Below is a small trained network, with its code and all its weights. Each question gives an input and a class and asks what happens when units are switched off, that is, made to give their printed mean instead of their output.

import numpy as np


def w(rows, s, z=0):
    codes = np.array(rows[::2]) - 128.0
    scale = np.full(codes.shape[1], s)
    scale[-1] = z or s
    return codes * scale


def norm(h):
    return h / np.sqrt((h * h).mean(-1, keepdims=True) + 1e-5)


def f(y):
    return np.maximum(y, 0)


def log_softmax(a):
    a = a - a.max(-1, keepdims=True)
    return a - np.log(np.exp(a).sum(-1, keepdims=True))


def net(x, mask):
    res = np.array(x, float).reshape(1, 8) / 4 @ E
    u = 0
    for l in range(4):
        y = f(norm(res) @ A[l][:, :-1].T + A[l][:, -1])
        res = res + np.where(mask[u : u + 5], y, B[l][:, -1]) @ B[l][:, :-1]
        u += 5
    return log_softmax(norm(res)[-1] @ U[:, :-1].T + U[:, -1])


A, B = {}, {}
E = w([
[96,108,95,82,128,104,227,204,115],'x0',
[157,110,113,166,153,82,161,130,219],'x1',
[169,77,198,163,165,153,93,181,178],'x2',
[97,190,129,134,95,195,141,118,246],'x3',
[116,69,192,181,192,182,123,26,84],'x4',
[154,91,125,86,109,78,105,117,100],'x5',
[197,175,212,85,133,166,120,140,108],'x6',
[105,131,2,188,166,150,183,121,142],'x7',
],0.0069)
A[0] = w([
[144,186,254,62,111,217,92,113,79,253],'0.n1',
[168,109,174,38,129,200,28,72,115,248],'0.n2',
[175,175,87,52,15,59,52,124,45,69],'0.n3',
[206,196,111,85,49,108,48,103,124,111],'0.n4',
[135,80,91,68,116,163,155,180,101,136],'0.n5',
],0.0055,0.0023)
B[0] = w([
[81,136,65,138,97,170,78,172,176,255],'0.n1',
[102,129,211,179,135,121,77,206,132,233],'0.n2',
[164,97,172,254,115,184,200,143,126,200],'0.n3',
[157,57,145,26,112,124,63,63,138,184],'0.n4',
[98,164,202,139,196,68,147,170,165,168],'0.n5',
],0.0095,0.0067)
A[1] = w([
[154,180,38,148,49,105,181,75,147,246],'1.n1',
[19,153,155,141,147,204,140,105,55,2],'1.n2',
[185,73,137,148,94,140,178,89,194,214],'1.n3',
[98,162,78,43,174,158,130,181,136,218],'1.n4',
[6,172,46,253,180,158,67,57,123,181],'1.n5',
],0.0055,0.0008)
B[1] = w([
[124,142,129,142,147,158,66,55,162,183],'1.n1',
[207,82,98,115,107,62,112,85,68,193],'1.n2',
[159,122,115,249,132,199,123,90,112,175],'1.n3',
[114,111,188,71,122,68,115,145,116,175],'1.n4',
[136,70,143,163,103,141,132,145,106,254],'1.n5',
],0.015,0.0051)
A[2] = w([
[128,111,112,97,118,73,190,172,217,48],'2.n1',
[177,160,157,175,71,150,178,164,94,222],'2.n2',
[64,162,27,45,117,64,199,53,159,137],'2.n3',
[103,162,1,208,116,162,165,20,173,252],'2.n4',
[133,152,162,53,77,99,123,146,46,63],'2.n5',
],0.006,0.0017)
B[2] = w([
[86,128,144,106,104,142,233,92,115,184],'2.n1',
[195,157,4,176,137,86,146,145,77,214],'2.n2',
[193,209,127,122,74,125,107,196,129,162],'2.n3',
[144,60,157,186,57,183,85,184,135,253],'2.n4',
[104,64,116,165,158,77,81,96,98,176],'2.n5',
],0.011,0.0045)
A[3] = w([
[138,65,108,149,151,105,76,77,144,7],'3.n1',
[156,106,91,123,181,114,158,134,254,234],'3.n2',
[172,100,63,145,191,77,183,100,51,135],'3.n3',
[209,104,187,165,50,135,115,123,69,214],'3.n4',
[151,174,67,108,129,83,121,117,137,56],'3.n5',
],0.0092,0.002)
B[3] = w([
[254,204,147,92,115,150,112,160,197,168],'3.n1',
[169,63,89,147,196,104,113,116,46,152],'3.n2',
[52,132,86,109,200,96,183,174,56,175],'3.n3',
[170,125,112,164,113,180,232,57,181,249],'3.n4',
[187,92,159,132,108,159,81,138,124,131],'3.n5',
],0.01,0.013)
U = w([
[203,33,129,252,96,215,119,109,107,161],'0',
[71,117,82,120,185,31,221,160,42,140],'1',
[50,178,133,71,135,112,133,54,165,66],'2',
[91,162,86,48,180,80,11,22,91,1],'3',
[83,238,220,115,50,151,55,175,173,139],'4',
],0.011,0.0096)

Each question gives the input, the list of numbers given to net, and the class t.
The units are the neurons (one row each of A and B). Each row of codes is followed by its name. A weight is (code - 128) times the scale printed after its matrix; where a second scale follows, it is the last column's (A, B and U).
mask holds one flag per neuron, layer by layer. A switched-off neuron (its flag False) gives its mean, the last column of its row in B, instead of its output. The means were averaged over made-up inputs and are rounded, as every weight is.
A unit's drop is (log p(t) with every unit on - log p(t) with that unit switched off) / (log p(t) with every unit on - log p(t) with every unit switched off).
The circuit of an input: a set's keep is (log p(t) with only the set's units on - log p(t) with every unit switched off) / (log p(t) with every unit on - log p(t) with every unit switched off). Starting from the 12 units with the biggest drops (on a tie, the unit counted first), units are removed one at a time, each time the one whose removal leaves the highest keep (on an exact tie, the one counted first), for as long as the keep stays at least 0.8.
units of the circuit, in order: the units of the circuit, biggest drop first
k most important neurons: the k neurons with the biggest drops, biggest first
top k neurons in layer l: the k neurons of layer l with the biggest drops, biggest first
drop when u is switched off: that unit's drop, to one decimal
input [8,0,2,6,1,-3,-3,3], class 1: units of the circuit, in order -> [0.n3, 3.n4]
input [2,1,5,1,-2,-6,-6,-5], class 1: units of the circuit, in order -> [0.n3, 2.n4, 1.n5, 3.n4]
input [3,-7,6,-7,8,7,-6,1], class 1: units of the circuit, in order -> [3.n3, 2.n4, 0.n3]
input [-7,-2,3,5,4,1,4,-1], class 4: top 3 neurons in layer 0 -> [0.n3, 0.n2, 0.n1]
input [-6,5,1,8,-2,-7,7,-4], class 4: 2 most important neurons -> [0.n3, 3.n4]
input [8,-1,0,6,4,8,4,-5], class 4: top neuron in layer 0 -> [0.n1]
input [-5,6,0,7,2,5,6,-3], class 4: 2 most important neurons -> [0.n3, 0.n2]
input [2,-3,1,5,-7,-6,-2,6], class 4: 3 most important neurons -> [0.n3, 1.n4, 0.n2]
input [4,-6,-2,2,-5,8,-3,0], class 1: 4 most important neurons -> [0.n5, 2.n2, 3.n3, 0.n1]
input [-1,-6,8,6,-1,2,6,6], class 4: top 2 neurons in layer 0 -> [0.n3, 0.n1]
input [1,-6,4,6,-5,7,5,5], class 4: top 2 neurons in layer 0 -> [0.n5, 0.n1]
input [-1,-8,7,6,-5,-6,7,5], class 4: drop when 3.n4 is switched off -> 0.1
input [3,4,7,-8,2,-4,6,8], class 1: drop when 3.n3 is switched off -> 0.2
input [6,2,5,3,-5,-3,-2,-5], class 1: drop when 1.n3 is switched off -> 0.0
input [-7,3,-1,3,3,-5,7,-6], class 4: most important neuron -> [0.n3]
